Each row has a name. After each piece below comes the name of the row it's from, unless a question asks for something else. Each question is about the rows just above it.

[49 19 20 46] = Zilo
[45 25 22 41] = Kug
[87 44 52 85] = nagil
[71 84 97 59] = Muz
[26 58 92 23] = vas
[70 97 59 84] = Dol
[85 87 44 51] = lufa
[ 81  57  44 102] = Dabe
[79 68 57 67] = Muba
[63 45 49 58] = mafog
Which row holds these entries in another order? [59 97 84 71] | Muz
Move every entry of [20] by +1 step of 1. | [21]
Put [52 85 87 44] back in order: which row is it? | nagil
[45 25 22] with -1 step of 1 on every entry: | [44 24 21]
[23 26 58 92] is which row reordered? | vas
Put [41 22 25 45] back in order: which row is it? | Kug
[81 57 44] with +1 step of 1 on every entry: | [82 58 45]

[-28 -20 -36  94  30 -41 -16 -45 -15  23 -27 -50  53  61  -5   4  17 -17
  -9 -64  70 -61  19  25 -54] = neto
[ -5  17 -16  19 -15 -28  23  30 -54 -64 -20  70 -36  61  -9 -45 -61 -50
 -41   2  53  94 -27  25 -17] = dulil
[-28 -50   3  61  30  94  -5 -36  53 -45  23 -15 -27 -17 -61 -20  19 -16
  -9  70 -54 -64 -41  17  25] = Ges
[-28 -49   3  59  28  92  -5 -34  52 -44  22 -14 -26 -17 -59 -19  18 -15
 -10  68 -53 -62 -40  17  26] = tidek
[-64] with +1 step of 1 on every entry: | [-63]
Move every entry of [-45  23 -15] by +1 step of 1. | [-44  24 -14]
Shift each entry of [ -5 -36] by +1 times 1: | [ -4 -35]
Put [-45 -15  -5 -20  53  19 -17  25 -41  -9 -50 -36  30 -54  94 -16 -28   3
  23  17 -64 -27  61  70 -61] back in order: which row is it? | Ges
Which row holds these entries in another order? [-41   2  53  94 -27  25 -17  -5  17 -16  19 -15 -28  23  30 -54 -64 -20
  70 -36  61  -9 -45 -61 -50] | dulil
Which row holds these entries in another order? [ 25  17 -41 -64 -54  70  -9 -16  19 -20 -61 -17 -27 -15  23 -45  53 -36
  -5  94  30  61   3 -50 -28] | Ges
Shift each entry of [-14] by +1 times 1: | [-13]

[ 10  -6 -21 -17 -42] -> pude
[ 10  -6   0  -7 -12] -> pinol
[-25  26  20  30  68] -> biki
[-9  5  3  8 16] -> rugu
[ 10  -6 -21 -28 -45] -> Zel
[ 2  5  8 16 -9] -> napus
[ 3  8 16 -9  5] is which row reordered? | rugu
Shift each entry of [10] by +1 times 1: | [11]
Shift each entry of [10] by +1 times 1: | [11]
[-6] with -1 step of 1 on every entry: | [-7]
[ 10  -6 -21 -28] with -1 step of 1 on every entry: | [  9  -7 -22 -29]

[ 9 41 36 41]  Mafel
[-35 -52  30 -49]  dudu
[25  8 58 18]  gibog
[-49 -52 -34  30]  bivad
[-34 -44  62 -46]  vonu
[-45 -46  62 -34]  Ligos
Which row holds these entries in another order? [-46 -44 -34  62] | vonu
Which row holds these entries in another order? [-52 -49 -35  30] | dudu
Which row holds these entries in another order? [-35  30 -52 -49] | dudu

[  0 -20  23 -14  15 -20]  tavek
[ 29 -27  33  -2  28  41]  gike
[ 33  29  -3 -27  28  39]  sini
[ 33 -27  40  28  -2  29]  bes
Which row holds these entries in another order? [ 29  -2  28  40 -27  33] | bes
[ 41  28  -2  33 -27  29] is which row reordered? | gike
Which row holds these entries in another order? [ 29  41  28  33 -27  -2] | gike
Move every entry of [40] by +1 step of 1. | [41]
Shift each entry of [28] by -1 times 1: | [27]
Put [ 28  -2  29  40 -27  33] back in order: which row is it? | bes

[-16  26 -69  76   7   2  32   6   5   5] -> Gozit
[-14   4 -30  25   4  -8  39 -34  -6  -9] -> relok
[ 76 -69   7   5   2   6 -16   5  25  32] -> bomar
[ -5  24 -66  75   4   3   6 -39  12 -22] -> Barob
[ 24 -38 -66  12  75 -22   4   6  -5   3] -> zare
[ -4  26 -77  65   4  17 -17  29  22  12] -> pigu
Shift each entry of [-69] by +1 times 1: | [-68]
Which row holds these entries in another order? [-22  12 -39   6   3   4  75 -66  24  -5] | Barob
Which row holds these entries in another order? [  6   5   5 -16  26 -69  76   7   2  32] | Gozit
Move every entry of [ 6 -5] by -1 step of 1. | [ 5 -6]

